Below are the code and all the weights of a small trained network. Each question names an input and a class and asks about switching units off, where a switched-off unit gives its printed mean instead of its output.

import numpy as np


def w(rows, s, z=0):
    codes = np.array(rows[::2]) - 128.0
    scale = np.full(codes.shape[1], s)
    scale[-1] = z or s
    return codes * scale


def norm(h):
    return h / np.sqrt((h * h).mean(-1, keepdims=True) + 1e-5)


def f(y):
    return y / 2 * (1 + np.tanh(0.7978845608 * (y + 0.044715 * y**3)))


def log_softmax(a):
    a = a - a.max(-1, keepdims=True)
    return a - np.log(np.exp(a).sum(-1, keepdims=True))


def net(x, mask):
    res = np.array(x, float).reshape(1, 7) / 4 @ E
    u = 0
    for l in range(3):
        y = f(norm(res) @ A[l][:, :-1].T + A[l][:, -1])
        res = res + np.where(mask[u : u + 5], y, B[l][:, -1]) @ B[l][:, :-1]
        u += 5
    return log_softmax(norm(res)[-1] @ U[:, :-1].T + U[:, -1])


A, B = {}, {}
E = w([
[142,165,170,114,196,122,127,159,164,80,163],'x0',
[82,123,81,113,70,145,166,91,35,206,42],'x1',
[166,62,62,81,125,48,196,180,157,211,52],'x2',
[106,155,161,115,54,167,94,55,71,102,141],'x3',
[161,3,50,224,93,101,127,165,196,169,118],'x4',
[180,99,130,69,99,66,143,131,178,129,123],'x5',
[88,210,141,61,177,133,150,128,63,144,90],'x6',
],0.0044)
A[0] = w([
[144,164,160,94,253,105,130,158,220,70,172,4],'L0N1',
[132,100,157,191,94,151,116,117,203,72,188,18],'L0N2',
[134,117,133,135,129,131,118,126,167,122,160,50],'L0N3',
[121,81,105,214,187,135,133,161,170,149,129,21],'L0N4',
[123,107,125,102,132,117,128,133,165,150,103,65],'L0N5',
],0.015,0.0036)
B[0] = w([
[137,171,201,75,220,95,108,250,194,165,244,250],'L0N1',
[165,97,126,141,58,76,50,55,99,48,143,211],'L0N2',
[162,128,108,141,82,178,140,102,172,152,170,149],'L0N3',
[95,129,81,187,184,168,157,147,146,153,67,205],'L0N4',
[104,105,144,107,90,115,109,135,95,172,132,155],'L0N5',
],0.011,0.013)
A[1] = w([
[144,94,137,7,65,64,166,130,111,179,86,92],'L1N1',
[181,137,84,151,74,158,180,83,185,62,200,6],'L1N2',
[71,252,187,106,164,199,126,82,19,68,132,195],'L1N3',
[128,154,146,123,134,231,237,142,179,145,179,81],'L1N4',
[148,121,93,114,129,123,169,109,171,135,61,121],'L1N5',
],0.013,0.0022)
B[1] = w([
[130,117,154,93,97,82,144,125,101,119,166,222],'L1N1',
[131,129,124,144,134,114,107,103,94,88,121,158],'L1N2',
[122,206,137,115,140,248,119,79,114,118,62,247],'L1N3',
[114,118,131,159,91,139,91,100,87,122,140,159],'L1N4',
[106,111,127,127,129,114,162,145,128,149,115,165],'L1N5',
],0.013,0.012)
A[2] = w([
[209,165,126,59,114,123,140,83,166,75,159,86],'L2N1',
[255,160,124,98,167,207,238,80,255,62,115,22],'L2N2',
[180,190,169,65,207,151,166,188,233,122,216,7],'L2N3',
[153,168,147,96,114,122,162,87,154,70,184,61],'L2N4',
[218,192,150,6,149,118,182,110,223,76,149,48],'L2N5',
],0.0094,0.0019)
B[2] = w([
[89,103,98,216,203,143,203,174,177,123,86,165],'L2N1',
[114,114,121,111,106,63,171,125,64,175,103,152],'L2N2',
[173,216,191,11,190,167,208,149,185,123,146,250],'L2N3',
[117,95,43,161,128,175,72,191,160,254,119,160],'L2N4',
[117,81,71,242,204,160,114,205,200,180,123,193],'L2N5',
],0.0054,0.011)
U = w([
[85,53,24,219,170,126,190,172,187,199,12,30],'0',
[106,235,157,74,128,254,137,54,86,111,32,168],'1',
[109,77,156,29,42,19,215,132,71,174,137,39],'2',
[184,73,102,204,68,79,15,45,146,5,159,142],'3',
[156,203,212,69,243,122,95,237,229,134,243,254],'4',
],0.0075,0.00095)

Each question gives the input, the list of numbers given to net, and the class t.
The units are the neurons (one row each of A and B). Each row of codes is followed by its name. A weight is (code - 128) times the scale printed after its matrix; where a second scale follows, it is the last column's (A, B and U).
mask holds one flag per neuron, layer by layer. A switched-off neuron (its flag False) gives its mean, the last column of its row in B, instead of its output. The means were averaged over made-up inputs and are rounded, as every weight is.
A unit's drop is (log p(t) with every unit on - log p(t) with that unit switched off) / (log p(t) with every unit on - log p(t) with every unit switched off).
The circuit of an input: a set's keep is (log p(t) with only the set's units on - log p(t) with every unit switched off) / (log p(t) with every unit on - log p(t) with every unit switched off). Starting from the 12 units with the biggest drops (on a tie, the unit counted first), units are removed one at a time, each time the one whose removal leaves the highest keep (on an exact tie, the one counted first), for as long as the keep stays at least 0.8.
circuit, biggest first: the units of the circuit, biggest drop first
top k neurons: the k neurons with the biggest drops, biggest first
top k neurons in layer l: the k neurons of layer l with the biggest drops, biggest first
drop of u: that unit's drop, to one decimal
input [7,7,6,-1,8,7,5], class 2: circuit, biggest first : L0N1, L1N1
input [0,-5,-7,6,-2,-4,2], class 1: circuit, biggest first : L1N3
input [-5,8,-2,2,3,-2,-5], class 0: top 2 neurons : L0N2, L0N1
input [-6,-3,5,5,-1,-1,-4], class 2: circuit, biggest first : L0N1, L1N3
input [-1,6,-2,-6,3,-4,6], class 0: circuit, biggest first : L0N1, L1N3
input [-6,5,7,4,1,-6,-8], class 2: circuit, biggest first : L1N3, L2N5
input [-5,6,-2,-7,-8,6,3], class 1: top 2 neurons : L0N1, L1N3
input [3,2,4,-1,3,6,-3], class 2: top 2 neurons : L0N5, L0N1
input [0,7,5,3,3,-2,-6], class 2: top 2 neurons : L0N1, L1N3
input [-1,-2,5,-1,0,8,1], class 2: top 2 neurons : L0N5, L1N1
input [6,1,-6,0,-5,-8,0], class 1: top 2 neurons : L1N3, L1N4
input [-5,-1,-2,8,2,6,4], class 1: top 3 neurons : L0N1, L0N2, L1N3
input [3,5,5,-7,-7,-5,1], class 1: top 2 neurons : L0N1, L1N3
input [-2,0,-2,-5,6,-1,-2], class 0: top neuron in layer 0 : L0N4
input [-6,-2,-3,-3,7,5,8], class 0: top 2 neurons : L0N4, L0N1
input [-2,-7,6,-1,6,1,-7], class 3: drop of L1N2 : 0.1
input [3,5,7,3,8,-4,1], class 0: drop of L0N4 : 0.2
input [2,2,-1,-3,6,-3,8], class 0: drop of L0N4 : 0.0
input [2,3,-1,-4,8,4,-8], class 0: drop of L1N2 : -0.1
input [-8,-3,-5,-6,2,-1,-6], class 3: circuit, biggest first : L0N2
